Here is a tiny trained network, its code and every weight. The questions are about switching its units off for an input and a class, where a switched-off unit gives its printed mean instead of its output.

import numpy as np


def w(rows, s, z=0):
    codes = np.array(rows[::2]) - 128.0
    scale = np.full(codes.shape[1], s)
    scale[-1] = z or s
    return codes * scale


def norm(h):
    return h / np.sqrt((h * h).mean(-1, keepdims=True) + 1e-5)


def f(y):
    return np.maximum(y, 0)


def log_softmax(a):
    a = a - a.max(-1, keepdims=True)
    return a - np.log(np.exp(a).sum(-1, keepdims=True))


def net(x, mask):
    res = np.array(x, float).reshape(1, 5) / 4 @ E
    u = 0
    for l in range(3):
        y = f(norm(res) @ A[l][:, :-1].T + A[l][:, -1])
        res = res + np.where(mask[u : u + 5], y, B[l][:, -1]) @ B[l][:, :-1]
        u += 5
    return log_softmax(norm(res)[-1] @ U[:, :-1].T + U[:, -1])


A, B = {}, {}
E = w([
[191,202,84,121],'x0',
[133,80,66,130],'x1',
[162,104,159,2],'x2',
[129,126,128,127],'x3',
[132,130,128,130],'x4',
],0.0095)
A[0] = w([
[111,62,2,131,3],'L0N1',
[94,80,109,197,157],'L0N2',
[222,63,78,142,71],'L0N3',
[163,253,191,131,172],'L0N4',
[195,149,92,130,13],'L0N5',
],0.011,0.0031)
B[0] = w([
[10,191,255,145,212],'L0N1',
[240,158,150,99,243],'L0N2',
[53,216,150,53,191],'L0N3',
[44,75,81,122,254],'L0N4',
[40,70,30,195,174],'L0N5',
],0.0079,0.0056)
A[1] = w([
[114,173,106,164,70],'L1N1',
[125,172,134,139,247],'L1N2',
[72,165,129,126,6],'L1N3',
[139,104,108,193,56],'L1N4',
[9,119,135,95,131],'L1N5',
],0.013,0.0014)
B[1] = w([
[190,53,57,13,173],'L1N1',
[245,201,100,169,167],'L1N2',
[29,246,243,253,177],'L1N3',
[171,40,200,14,164],'L1N4',
[113,232,181,141,255],'L1N5',
],0.0057,0.0093)
A[2] = w([
[171,81,63,68,254],'L2N1',
[168,123,197,92,206],'L2N2',
[133,144,129,8,107],'L2N3',
[149,176,54,87,122],'L2N4',
[136,107,98,212,190],'L2N5',
],0.015,0.0027)
B[2] = w([
[144,134,252,231,176],'L2N1',
[87,97,13,197,253],'L2N2',
[211,177,107,132,236],'L2N3',
[27,23,80,117,205],'L2N4',
[254,145,169,18,183],'L2N5',
],0.0092,0.0069)
U = w([
[255,149,139,62,138],'0',
[94,156,111,155,252],'1',
[80,218,195,117,18],'2',
[98,146,101,160,181],'3',
[21,27,75,128,25],'4',
],0.012,0.0038)

Each question gives the input, the list of numbers given to net, and the class t.
The units are the neurons (one row each of A and B). Each row of codes is followed by its name. A weight is (code - 128) times the scale printed after its matrix; where a second scale follows, it is the last column's (A, B and U).
mask holds one flag per neuron, layer by layer. A switched-off neuron (its flag False) gives its mean, the last column of its row in B, instead of its output. The means were averaged over made-up inputs and are rounded, as every weight is.
A unit's drop is (log p(t) with every unit on - log p(t) with that unit switched off) / (log p(t) with every unit on - log p(t) with every unit switched off).
The circuit of an input: a set's keep is (log p(t) with only the set's units on - log p(t) with every unit switched off) / (log p(t) with every unit on - log p(t) with every unit switched off). Starting from the 12 units with the biggest drops (on a tie, the unit counted first), units are removed one at a time, each time the one whose removal leaves the highest keep (on an exact tie, the one counted first), for as long as the keep stays at least 0.8.
units of the circuit, in order: the units of the circuit, biggest drop first
top k neurons: the k neurons with the biggest drops, biggest first
k most important neurons of layer l: the k neurons of layer l with the biggest drops, biggest first
input [4,8,-8,1,4], class 0: units of the circuit, in order => (L2N5)
input [3,7,6,2,-8], class 1: units of the circuit, in order => (L2N5; L0N2; L2N1)
input [5,-1,6,8,5], class 3: top 2 neurons => (L2N5; L2N4)
input [-6,1,8,8,-7], class 0: 3 most important neurons of layer 2 => (L2N3; L2N4; L2N1)
input [-7,-3,8,-3,-3], class 0: top 4 neurons => (L2N3; L2N4; L0N1; L1N3)
input [3,7,-2,-7,-3], class 2: top 2 neurons => (L0N1; L2N2)
input [-4,-4,-5,2,-4], class 0: 2 most important neurons of layer 0 => (L0N4; L0N2)
input [7,5,-6,3,5], class 4: units of the circuit, in order => (L2N4; L1N1)
input [-6,-5,8,0,-1], class 0: units of the circuit, in order => (L2N3; L0N1)
input [8,-3,-6,3,3], class 4: units of the circuit, in order => (L2N4; L1N1; L0N4)
input [4,2,4,5,-5], class 1: top 2 neurons => (L2N3; L2N4)
input [7,8,0,8,-2], class 2: units of the circuit, in order => (L0N1; L2N2)
input [6,8,-5,1,-7], class 2: top 2 neurons => (L0N1; L0N3)
input [-6,1,4,-8,5], class 3: 2 most important neurons of layer 2 => (L2N2; L2N3)
input [8,4,0,-4,2], class 4: units of the circuit, in order => (L2N4)
input [8,-5,-6,-4,-2], class 4: 2 most important neurons of layer 0 => (L0N1; L0N4)
input [-7,-7,8,-6,-1], class 0: top 2 neurons => (L2N3; L0N1)
input [-6,-4,-7,5,-1], class 0: top 2 neurons => (L2N5; L1N5)
input [5,-3,-2,3,-2], class 4: 2 most important neurons of layer 0 => (L0N1; L0N3)
input [-1,8,-2,-8,0], class 2: most important neuron of layer 0 => (L0N1)
input [-2,7,-8,1,0], class 0: top 2 neurons => (L0N2; L2N5)
